(in the rows, 128 means zero)
Facts:
rigul	π	pokla; purak	π	mabrak; velu	π	pludel; velu	π	pokla; tradeflar	π	pokla; temudro	π	zulugon
temudro	π	kloflam; temudro	π	sizun; temudro	π	purak; porir	π	pludel; drinum	π	sutir; drinum	π	pezu
drinum	π	runiduk; drinum	π	flostok; drinum	π	togorok; drinum	π	sizun; skolim	π	dremur; pogus	π	lodru
stegre	π	kame; stegre	π	stodres; kunin	π	saflusin; pezu	π	kunin; brakos	π	bubra; skero	π	mipi
novol	π	trugefir; novol	π	saflusin; madorun	π	skolim; madorun	π	dremur; madorun	π	saflusin; drebran	π	flodi
pleluk	π	pluflin; tradrer	π	pezu; tradrer	π	flomun; nitotres	π	rebamer; nitotres	π	natran; nitotres	π	sotas
pabrak	π	dremur; bremum	π	sizo; tiskik	π	pezu; tiskik	π	sizo; tiskik	π	nitotres; nokom	π	grebrak
klizak	π	pluflin; treplu	π	mabrak; goladar	π	novol; sotas	π	natran; sotas	π	pokla; flostok	π	grebrak
flostok	π	flefle; flostok	π	pluflin; kastom	π	kunin; pimal	π	pluflin; sabik	π	kligruk; dodrek	π	flurok
dodrek	π	runiduk; brorura	π	nober; brorura	π	pegrom; gosor	π	pludel; fetoklo	π	plurer; fetoklo	π	kitras
dofles	π	dremur; dofles	π	pluflin; pobre	π	kagrem; pobre	π	fetoklo; trasi	π	seplo; trasi	π	bubra
trasi	π	pludel; trasi	π	zepi; nivisar	π	dremur; nivisar	π	nitotres; skiplon	π	zepi; skiplon	π	rotris
skiplon	π	purak; brupa	π	mabrak; tasoflus	π	pustun; pluklis	π	mipi; pluklis	π	dremur; grebrak	π	dremur
grebrak	π	trugefir; pludrul	π	plino; pludrul	π	nokom; flomun	π	flemar; flomun	π	dremur; flanil	π	dremur
flanil	π	kitras; flemar	π	flodi; flemar	π	dremur; flemar	π	saflusin; skemul	π	pezu; stodres	π	kunin
stodres	π	dremur; stodres	π	trugefir; novo	π	gripen; novo	π	flanil; rumak	π	brupa; rumak	π	pezu
rumak	π	flefle; rumak	π	pluflin; plurer	π	seplo; plurer	π	kunin; saflusin	π	trugefir; fidran	π	novol
flivu	π	togorok; sastik	π	tradrer; sastik	π	flemar; sastik	π	bovezi; futem	π	bubra; futem	π	skolim
futem	π	dremur; groze	π	goladar; stograk	π	resupul; stograk	π	brupa; fodru	π	pezu; fodru	π	flodi
fodru	π	dremur; fodru	π	trugefir; vukitel	π	nober; vukitel	π	dremur; vukitel	π	trugefir; seplo	π	tribazas
mipi	π	kunin; mipi	π	saflusin; togorok	π	grebrak; stokas	π	dremur; pluflin	π	dremur; natran	π	saflusin
rebamer	π	pleluk; rebamer	π	dremur; drozes	π	lorel; drozes	π	kader; drozes	π	skero; drozes	π	kitras
drozes	π	saflusin; kizu	π	kitras; kizu	π	saflusin; kizu	π	pokla; zigol	π	flodi; zigol	π	saflusin
brakam	π	floklidi; brakam	π	sizun; kluvil	π	saflusin; navifle	π	bubra; gese	π	tradeflar; gese	π	pobre
plino	π	novol; rezel	π	lodru; rezel	π	dremur; druklis	π	mipi; tolager	π	navifle; tolager	π	togorok
brofle	π	runiduk; brofle	π	kame; brofle	π	dremur; kligruk	π	sutir; flodren	π	sutir; zozus	π	pluflin
butik	π	dremur; butik	π	trugefir; butik	π	saflusin; bubra	π	skolim; bubra	π	dremur; kader	π	pezu
kader	π	pludel; kader	π	pluflin; dibel	π	flemar; dibel	π	grebrak; dibel	π	skolim; dibel	π	kitras
flefle	π	grebrak; flefle	π	pludel; flefle	π	kitras; dreder	π	dofles; klostol	π	grebrak; klostol	π	runiduk
klostol	π	dremur; klostol	π	stodres; flodi	π	trugefir; drubobrir	π	drebran; trakle	π	brakos; trakle	π	saflusin
pladal	π	bubra; pazu	π	kame; vupe	π	klostol; vupe	π	stodres; trugefir	π	dremur; bofar	π	flodi
bofar	π	purak; pustun	π	flemar; pustun	π	dremur; kitras	π	trugefir; pokla	π	dremur; grenar	π	goladar
ludotre	π	trugefir; zepi	π	grebrak; zepi	π	pludel; seplin	π	kluvil; reflutan	π	stodres; mabrak	π	trugefir
stavus	π	novol; rigul	ρ	tribazas; purak	ρ	vutar; purak	ρ	seplin; tradeflar	ρ	trasi; malamor	ρ	ludotre
kagrem	ρ	pleluk; drinum	ρ	pelekem; drinum	ρ	trasi; skolim	ρ	vupe; stegre	ρ	brofi; floka	ρ	pluklis
roskin	ρ	nober; sube	ρ	vugrom; pleluk	ρ	kastom; pleluk	ρ	navifle; tradrer	ρ	gosor; resupul	ρ	trasi
resupul	ρ	gripen; plobas	ρ	staflor; bremum	ρ	kunin; treplu	ρ	tribazas; treplu	ρ	dadro; treplu	ρ	fuvo
goladar	ρ	pimal; goladar	ρ	rigul; sotas	ρ	tagas; sotas	ρ	kubru; flepim	ρ	dadro; flepim	ρ	duror
kastom	ρ	resupul; pimal	ρ	roskin; belur	ρ	brofi; vutar	ρ	gripen; vutar	ρ	ludotre; duror	ρ	roskin
dadro	ρ	vutar; dadro	ρ	gagun; dadro	ρ	pluklis; gosor	ρ	resupul; gosor	ρ	fuvo; gosor	ρ	pezu
gosor	ρ	nober; fetoklo	ρ	rotris; pobre	ρ	kastom; pobre	ρ	skeflugrem; trasi	ρ	ludotre; skiplon	ρ	gripen
skiplon	ρ	pluklis; tasoflus	ρ	fuvo; pluklis	ρ	gripen; griklas	ρ	kastom; stodres	ρ	trugefir; stodres	ρ	pluklis
vugrom	ρ	rezel; bovezi	ρ	kader; bovezi	ρ	pimal; tidram	ρ	gagun; tidram	ρ	navifle; puvi	ρ	vofi
vukitel	ρ	brofle; seplo	ρ	groze; seplo	ρ	resupul; futram	ρ	vugrom; futram	ρ	skibrar; natran	ρ	plufosta
natran	ρ	ludotre; staflor	ρ	ludotre; zigol	ρ	pabrak; vofi	ρ	kader; vofi	ρ	dibel; brakam	ρ	vuklel
brakam	ρ	trakle; plazek	ρ	tagas; plazek	ρ	vukitel; plazek	ρ	skibrar; brofle	ρ	brofi; tuvir	ρ	skeflugrem
tuvir	ρ	dremur; dremur	ρ	legim; kader	ρ	trasi; dibel	ρ	vukitel; dreder	ρ	vutar; rotris	ρ	skeflugrem
skibrar	ρ	nusa; skibrar	ρ	trasi; skibrar	ρ	gripen; skibrar	ρ	skiplon; trakle	ρ	pluklis; pazu	ρ	dadro
pazu	ρ	tidram; vupe	ρ	ludotre; trugefir	ρ	rezel; runiduk	ρ	kagrem; trimik	ρ	vuklel; trimik	ρ	plurer
pokla	ρ	trasi; pokla	ρ	kubru; seplin	ρ	floka; vuklel	ρ	trasi; vuklel	ρ	nober; mabrak	ρ	puvi
mabrak	ρ	pezu; mabrak	ρ	skiplon

Known rows:
reflutan: [116 109 130 149 122 112 119 137 132 154 127 122 134 118 125 132 124 136
 130 133 149 140 131 116 123 163 111 132 126]
roskin: [159 123 134  81 179 145 113 179 118  95 100  86  83 161 130 109 101 130
 105  54 123 114 128 169 125  40 119 154 133]
novol: [120 117 135 120 110  98 117 112 124 157 134 128 126 147 135 128 130 129
 144 147 145 147 132 106  87 174 169 131 135]
zepi: [117 116 115 132  94 127 127 109 140 132 143 112 129  85 132 104 132 120
 138 166 106 135 127 141 137 122 157 133 142]
grebrak: [117 101 126 134 131 128 106 122 124 127 143 122 128 120 120 113 137 118
 142 177 129 141 120 113 124 150 140  96 137]
klostol: [114 106 128 154 127 115 120 136 134 163 128 113 146 108 132 142 129 141
 128 131 142 143 129 119 139 142 104 127 123]
skeflugrem: [119 127 113 154  73 150 140 108 126 171 104 165 159 168  89 161 200 168
  47  85  94  45 148 183  73 116 101 110 115]
drubobrir: [132 135 126 157 108  98 125 125 130 177 123 119 128 111 126 143 110 133
 135 128 140 136 131 130 118 154 132 141 134]
pluflin: [138 125 123 151 160 125 104 130 118 112 136 133 123 126  98  98 129 108
 145 153 145 128 118 100 140 154 133  92 132]
dofles: [124 128 127 153 134 116 117 139 133 153 126 125 131  96 113 126 124 129
 129 134 157 132 124 121 145 154 105 110 125]
klizak: [132 128 125 174 141 119 129 135 139 148 126 115 128  99 121 113 125 126
 140 119 148 132 127 125 148 145 114 109 127]
skolim: [ 88 127 133  86 126 102 128 157 111  76 146 140 123 108 124 133  93  54
 154 189  96 125 128 103 183 130 177 147 119]
bubra: [112 109 132 109  99 119 114 130 128 132 150 121 121  86 116 122 118 115
 112 172 129 126 121 127 142 150 123 138 131]
brofle: [142 123 127 190 172 157 105 124 160 162  78 122 164  63 151 188 180 128
 113 182 123 130 113  73 141 156  82 219 128]
kubru: [136 141 140 149 109 169 131 162 138 150  86 170 134 146 125 154 141 134
 102 123  96  93 138 108 130  89 125 186 143]
pogus: [125 124 136 142 103 114 126 127 135 172 122 120 134  93 117 146 116 131
 109 128 147 131 129 146 145 143  99 138 126]
resupul: [132 181 103 101 169 166 121 149 107  99 131 152 117 180 121 130 134 124
 105  82 100  80 135 144  98  65 146  91 143]
kastom: [ 98 140  99 124 135 137 136 120 115  92 114 142 155 167 121 141 206 152
  80  84 120  65 142 161  62 129 128 102 111]
kunin: [122  95 135 154 109 123 107 134 121 117 128 143 122 148 118  94 153 131
 143 152 157 136 127  88 101 167 151 100 133]
flivu: [119  97 127 154 117 135 129 122 144 157 124 118 143 110 130 131 138 142
 131 146 117 145 131 127 140 130 112 132 133]
tidram: [141 129 121  95 114 111 138  95 107  95 132 124 135 134 138 155 170 140
 132 133  94  79 113 210 132 103 121 116 101]

Rows:
No name comes twice in this set of rows, the named rows included.
[126  95 123 143 128 148 112 130 127 147 135 127 134 131 123 125 139 131
 143 167 114 148 128 117 133 124 126 107 136]  togorok
[139 115 126  90 173 108 116 147 120  48 109  63  89 118 140  82 121 117
 120  78 151 127 120 156 128  97 141 159 122]  rigul
[ 99 152 134 101 151 100 146 138 104  41 142 151 123 144 129 113 102  50
 180 156 128 139 132  85 170 145 194 147 107]  natran
[127 154 107  61 201 153 129 130 128  29 143  73  99 139 135  76 107 108
  93  58 126 150 127 154 128  40 137 125 130]  gosor
[110 125 116 110 152 125  82 101  93 102 161 150 136 158  63 124 165  95
  81 178 142 113 125 124 104 171 128  69 122]  dremur
[122 130 128 139 120  86 133 108 133 161 131  97 128 118 134 123  94 118
 145 126 172 170 133 122 109 176 148 128 126]  zigol
[107 155 104  96 118 139 160  40 130  60 161 122 156 159 103 114 174 108
  58 101 113 131 141 167  91 116 135 135  96]  pobre
[138 132 117 163 142 122 117 109 127 158 127 121 119 116 118 119 122 118
 157 158 133 131 127 129 121 130 153 102 143]  brupa
[130 138 137 125 118 158 137 168 134 126 105 161 125 149 118 138 117 120
 106  97  92 106 142 112 134  67 130 155 136]  pelekem
[132 129 126  72 173 146  84 220  94 103 105 127  79 179 119 116 110 139
  88  63 134  75 132 151 104  58 133 119 149]  nober
[159 121 134  74 169 132 123 152 114  88 112  91  92 147 137 120 109 132
 120  88 118 115 121 183 139  72 121 140 125]  duror
[143 138 115 131 207 171  88 183 105  78 107 142 100 188 123  95 151 144
 128  85 143  94 123 110  93 106 138  73 151]  pezu

The same nodes again, as new rows of numbers:
Known rows:
klizak: [130 127 131 127 131 125 125 132 126 129 120 117 123 123 124 123 124 126
 134 125 130 127 124 124 129 128 122 122 129 124 126 131 134 118 127 124
 123 122 124 116 120 125 132 130 127]
kunin: [116 136 118 126 128 112 124 113 127 135 137 123 126 120 122 122 124 126
 123 124 121 126 124 130 128 123 122 123 135 144 127 118 138 132 118 124
 126 136 131 121 120 123 123 134 126]
pezu: [118 132 120 128 124 112 129 113 126 130 146 129 126 120 125 123 121 129
 130 123 116 123 128 126 127 125 123 122 142 135 124 114 140 127 117 129
 121 134 130 115 122 123 122 141 125]
seplin: [132 124 118 126 119 120 124 134 132 123 132 139 129 128 126 124 129 128
 122 126 131 125 119 122 126 127 122 121 122 112 125 125 126 148 132 122
 131 129 115 124 128 124 122 119 125]
tradeflar: [107 125 146 127 125 156 129 127 125 126 122 116 129 141 128 151 121 126
 154 205 119 122 158 133 132 125 143 144 153 170 127 113 120 123 196 125
 125 124 191 122 163 136 124 124 151]
trasi: [109 127 170 158 132 139 127 122 124 123 123 148 130 169 126 200 120 127
 117 132 160 131 151 150 127 124 201 205 178 110 144 137 121 141 196 123
 115 190 213 123 230 208 122 128 195]
gese: [123 129 128 127 132 134 123 140 125 137 122 115 127 121 122 122 130 125
 119 123 130 122 122 123 126 127 122 123 135 121 126 132 119 118 122 125
 136 125 127 128 120 126 130 125 125]
drebran: [129 129 124 127 129 116 122 124 127 130 125 116 127 121 124 125 130 126
 124 124 124 125 123 127 127 127 121 122 122 137 128 139 131 121 123 125
 126 133 125 121 119 124 131 128 125]
fuvo: [129 126 125 128 119 128 135 133 124 128 127 123 127 121 125 120 128 125
 122 124 117 124 131 120 125 125 122 123 126 117 125 144 121 116 115 135
 127 123 118 132 115 127 124 139 127]
skero: [123 132 123 124 128 118 124 125 127 135 130 120 128 122 124 122 122 127
 121 124 125 125 124 125 126 124 121 123 137 133 123 131 129 126 119 126
 131 133 125 124 123 126 126 124 126]
nitotres: [126 127 126 126 129 116 125 129 127 131 124 119 127 120 122 125 121 128
 131 124 124 125 125 125 128 126 122 121 131 131 124 134 135 119 123 123
 125 124 123 116 121 124 126 131 127]
rebamer: [127 128 129 126 132 120 124 129 126 127 122 117 125 121 121 124 123 130
 134 127 128 127 125 127 125 128 123 123 123 130 129 135 137 119 126 125
 121 120 123 116 120 127 133 134 128]
tuvir: [151 126 122 125 118 141 137 132 128 124 128 134 126 123 132 125 125 127
 143 123 128 124 138 143 125 125 135 140 116 113 120 114 136 118 117 128
 146 124 121 169 120 124 122 116 128]
kirisos: [129 126 133 125 132 129 130 127 125 127 127 122 128 121 125 121 122 126
 121 123 121 121 124 121 129 128 127 124 123 124 128 139 118 120 116 134
 124 121 120 138 118 126 126 134 125]
togorok: [119 130 123 124 131 124 124 114 128 128 126 119 126 122 125 121 128 127
 124 124 124 127 126 127 125 128 121 125 125 136 129 117 134 121 117 131
 118 124 130 116 120 124 129 144 128]
favunon: [131 126 132 128 133 128 129 126 123 129 125 119 127 121 123 121 120 126
 120 122 119 119 126 119 128 126 127 126 123 122 132 137 119 120 115 133
 122 121 119 138 117 124 126 134 124]
fidran: [129 132 125 126 128 121 126 132 129 136 122 116 125 121 123 125 129 126
 120 123 126 125 122 124 127 125 122 124 132 135 124 144 129 122 121 124
 134 136 127 124 120 126 131 120 127]
brofle: [121 144 150 126 122 168 126 127 123 125 122 178 159 155 127 165 143 159
 121 123 121 122 117 146 130 123 136 125 114 202 191 103 124 122 114 127
 141 122 144 118 204 130 126 119 130]
griklas: [164 126 118 125 122 159 147 132 126 123 124 142 127 121 139 130 146 126
 160 124 121 133 152 150 127 125 132 158 121 110 119 110 161 118 120 133
 170 127 133 183 116 123 124 117 129]
puvi: [135 125 124 127 119 128 127 135 127 123 130 129 125 133 135 124 118 126
 131 128 126 120 130 131 127 125 138 126 115 125 129 116 117 122 117 123
 130 121 120 148 130 124 122 117 125]
goladar: [122 126 116 128 122 110 125 134 128 125 134 135 128 146 144 123 133 126
 121 128 129 120 131 128 126 125 123 122 120 129 121 136 125 134 117 123
 129 129 121 115 120 127 123 117 124]

Rows:
No name comes twice in this set of rows, the named rows included.
[139 126 128 125 122 124 135 138 124 122 132 134 127 122 123 129 117 127
 139 130 125 123 129 123 128 125 122 125 133 116 123 123 127 121 119 121
 130 123 117 127 135 126 121 116 125]  bremum
[158 128 117 126 125 175 144 142 128 126 120 151 127 120 146 147 173 129
 171 126 117 165 163 162 129 125 121 176 164 109 120 107 190 118 163 130
 201 157 170 181 119 123 127 115 130]  kastom
[130 128 117 128 120 110 126 118 132 124 130 130 129 124 139 134 139 127
 133 126 120 129 127 126 127 130 123 121 117 129 125 118 129 132 139 128
 122 133 124 119 125 121 123 118 127]  mabrak
[133 127 124 129 122 126 126 127 127 123 125 146 128 136 122 130 130 131
 130 122 142 137 119 127 125 130 122 126 121 110 128 128 134 132 141 123
 122 123 117 116 130 129 125 117 125]  dreder
[114 127 117 125 126 126 130 126 125 142 132 123 125 121 124 121 132 126
 119 120 124 121 124 124 128 124 122 125 126 114 134 113 117 120 113 131
 126 123 123 142 118 122 123 138 127]  tribazas
[128 125 121 126 120 122 130 137 126 122 130 137 128 133 127 125 130 125
 135 130 125 123 134 127 124 125 121 125 140 118 120 123 136 120 129 123
 134 127 127 117 126 126 121 117 125]  tradrer
[138 127 136 134 123 141 136 137 135 122 131 127 131 145 141 128 126 126
 126 125 120 122 129 119 124 126 133 123 135 118 122 126 117 128 137 128
 122 125 121 115 139 122 126 117 125]  brakam
[115 130 121 125 128 126 127 132 124 143 127 117 128 121 123 121 129 125
 117 123 122 123 123 124 130 124 122 123 146 122 127 120 120 123 117 125
 137 132 129 130 120 126 126 127 127]  plurer
[151 127 147 140 135 131 131 137 131 125 124 115 133 122 125 128 129 127
 122 122 120 123 128 118 127 131 123 121 136 124 121 147 127 120 128 134
 123 137 130 117 128 122 149 119 125]  temudro
[111 126 117 126 120 110 125 131 127 128 132 125 127 137 134 122 141 128
 122 137 116 122 143 119 125 124 122 123 129 136 126 157 119 119 115 139
 116 121 125 108 119 128 123 161 127]  nober
[134 125 128 127 124 136 124 130 126 121 125 130 127 127 131 128 117 125
 130 132 120 121 123 130 125 126 145 125 113 135 135 107 118 123 118 124
 129 120 118 155 140 124 122 117 126]  plazek

Now the same nodes, written a new way:
Known rows:
pezu: [106 104 121 141 128 144 123 130 150 135 137 128 141 137 142 125 149 116
 147 144 126 123 116 154 117 132 147 131 108 114 130 132 146 129 123 142
 161 121 128 153 124 117 138 131 136 122 150 118]
pleluk: [129 131 120  95 139 131 101 131 104 125 140 124 114 132 113 111 118 167
 135 137 120 147  83 136 147 112 103 116 125 154 176 132 113 110 140 124
 151 127 118  93 134 138 100 117 105 116 120 102]
flanil: [115 120 137 139 138 141 147 131 144 140 130 146 133 129 130 133 132 129
 148 122 130 121 127 119 125 124 138 125 118 118 114 125 131 120 113 125
 133 117 119 140 127 135 138 129 142 132 136 125]
zozus: [124 128 140 131 138 137 143 132 149 142 125 142 128 131 129 138 128 134
 152 112 128 120 130 117 119 123 137 128 109 117 110 130 129 117 107 124
 128 125 124 133 127 128 136 125 134 137 134 122]
brofi: [120 101 142 143 114  89 114 123 150 142 130 111 147 109 121 143 118  70
  96  98 170 103 178 146 161 146 120 141  90 147 108 107 157 134  97 110
 124 139 150 129 106 115 131 117 138 127 121 124]
klizak: [126 126 139 133 140 138 145 135 145 143 125 147 128 135 128 136 128 129
 149 114 129 117 128 117 121 126 139 127 106 121 107 128 131 118 107 123
 129 124 126 133 128 125 140 126 138 137 132 123]
pokla: [114 132 108  98 139 126 132 139  80 139 149 101 101 105 132 124 155 155
 116 146 105 151 122 174 125 131 121 149 119 109 144 100  69 127 142 161
 140 135 131 131 134 104 106 119 167 116 158 120]
floklidi: [130 120 128 140 112 126 119 134 161 133 120 112 147 151 136 132 137  91
 142 140 122 122 130 143 108 140 144 131 100 132 115 142 155 134 124 127
 152 139 142 136 132 100 143 127 110 139 129 155]
brakam: [143 145 116 113 119 112 123 120 110 123 118 100 112 151 107 119 113 140
 120 138 107 141 123 128 142 130 103 139 128 147 138 139 108 124 158 113
 122 157 130 100 146 102 122 118  87 149 116 163]
tasoflus: [126 138 127 107 135 123 128 123 102 126 133 127 112 121 111 119 120 156
 126 133 124 140 105 127 150 113 100 124 147 142 156 123 105 116 141 122
 132 127 113 107 131 137 116 121 115 127 119 126]
sastik: [121 133 144 146 136 138 143 123 144 133 121 146 129 128 121 134 126 130
 146 110 128 117 137  98 130 123 125 126 130 129 103 127 128 119 116 120
 116 125 117 133 130 140 147 133 133 146 130 150]
pludrul: [119 130 138 149 132 137 141 124 144 130 122 145 132 129 125 131 128 125
 144 115 128 118 137 102 132 127 128 128 136 125 107 126 132 123 120 123
 119 125 116 139 131 138 147 135 132 141 132 153]
skero: [113 117 128 151 132 144 127 124 143 128 131 143 138 124 133 126 139 122
 137 126 133 121 131 124 127 131 132 127 134 114 117 128 141 129 123 136
 130 120 118 151 125 138 140 135 143 131 143 130]
favunon: [140 129 135 141 116 119 107 141 140 124 126 127 147 117 134 130 132  99
 129 114 134 118 146 112 102 140 143 120 116 135 110 131 154 139 118 126
 119 131 140 131 128 130 134 137 131 125 122 127]
stograk: [124 131 133 152 129 136 132 125 148 129 117 138 131 134 124 131 130 114
 140 115 129 120 140 104 130 131 124 130 132 132 106 132 138 125 124 121
 122 130 122 136 131 130 148 132 124 147 129 159]
stavus: [107 124 137 156 135 140 137 122 145 129 126 143 135 124 130 128 133 120
 139 122 132 120 134 108 131 126 125 128 149 128 112 123 133 126 123 131
 122 122 113 146 127 140 150 137 134 136 134 153]
flodi: [100 106 129 145 126 145 136 127 145 129 135 132 148 129 139 131 145 114
 145 145 136 121 117 144 119 123 140 127 135 115 130 124 139 130 124 142
 160 118 118 155 118 124 142 134 136 123 140 133]
flivu: [126 126 135 137 132 137 141 135 153 140 122 137 132 144 126 135 129 125
 149 120 125 120 130 117 122 127 137 132 102 119 105 131 135 120 113 122
 133 131 127 132 134 119 140 126 129 142 130 140]
tolager: [130 129 138 135 137 135 144 130 150 141 121 144 127 139 125 138 124 131
 149 113 124 119 133 111 123 126 138 131 105 121 104 131 131 116 111 119
 123 129 126 129 133 125 140 125 130 142 132 137]
plobas: [165 145 127 108 116 108 108 132 106 112 128 116 122 127 134 123 119 125
  90 137 130 136 130 139 135 131 111 121 148 155 154 131 128 135 144 126
 135 127 142 102 127 136  97 128 119 109 106 118]
tuvir: [150 135 120 109 115 106  89 134 100 111 134 106 125 118 119 113 116 129
 104 128 129 138 123 134 138 129 106 116 141 162 155 132 130 134 145 121
 126 139 137  98 132 137 106 127 106 116 109 114]

Rows:
No name comes twice in this set of rows, the named rows included.
[125 134 133 148 142 143 143 123 149 138 118 149 121 144 118 134 125 139
 148 107 124 119 140  97 135 131 124 134 111 120 100 133 131 113 116 116
 111 131 121 133 134 131 144 128 130 149 140 142]  rumak
[121 127 120 105 125 121 108 129  96 120 146 107 120 119 121 114 136 144
 118 147 122 142 104 154 143 122 106 127 137 143 165 118 105 126 147 141
 145 132 121 116 132 127 109 124 122 114 130 124]  bovezi
[134 126 124  99 133 128 141 124 110 130 140 125 116 134 140 131 128 142
 111 160 126 140  96 164 146 109 119 127 145 131 174 122 109 121 138 135
 166 116 126 116 118 134 102 119 134 106 120 102]  skolim
[119 128 135 155 130 137 141 121 149 129 119 138 135 142 122 131 128 121
 144 120 126 120 135 105 134 129 120 129 142 128 107 131 132 122 127 124
 126 127 117 140 132 126 153 133 122 146 132 172]  bofar
[131 120 108 112 128 123  89 121 113 123 138 106 118 147 118 109 124 141
 113 152 123 143 101 155 156 128 102 128 123 154 172 138 131 121 152 129
 158 133 130 106 132 129 105 124 102 120 134 116]  rotris
[125 129 144 133 127 131 137 135 143 133 126 143 136 115 130 140 129 123
 145 110 129 119 133 110 115 126 141 119 119 126 107 123 132 122 106 123
 127 124 127 131 126 131 138 131 139 129 122 131]  pogus
[104 114 137 114 135  93 141 104 112 145 132 114 109 116  92 134 102 133
  92 118 160 120 138 147 219 115  76 149 119 159 152  98  95 111 124  99
 126 136 113 100 111 122 111 102 117 139 112 136]  vukitel
[126 131 143 140 127 129 138 130 145 129 122 141 136 117 126 136 127 123
 142 111 130 115 138 103 119 124 132 120 133 134 107 123 136 126 113 123
 113 126 123 131 127 137 145 134 133 135 119 146]  brorura
[106 107 127 134 133 140 139 132 153 141 134 135 140 133 138 133 143 120
 150 138 134 122 112 147 117 124 149 129 104 107 128 128 139 125 115 138
 159 119 124 149 124 121 138 127 142 120 141 117]  grebrak
[155 151 118 104 117 118  60 144  92 103 139 113 125 122 119 101 122 149
 124 135 110 151 100 119 118 126 102  98 147 176 170 142 133 125 155 128
 138 134 132  87 147 151 102 139  94 111 111 119]  duror
[115  95 112 133 135 146 113 133 149 138 138 129 135 144 153 124 146 117
 139 139 134 125 119 168 110 140 160 136  75  99 131 140 155 131 114 146
 163 117 144 153 123 120 124 127 151 111 161  81]  pludel
[129 126 130 140 148 143 135 129 143 139 124 152 118 141 126 130 123 142
 143 105 127 124 138 109 131 132 135 133  98 114 103 135 133 117 110 121
 112 128 128 134 133 137 135 126 143 137 149 117]  velu

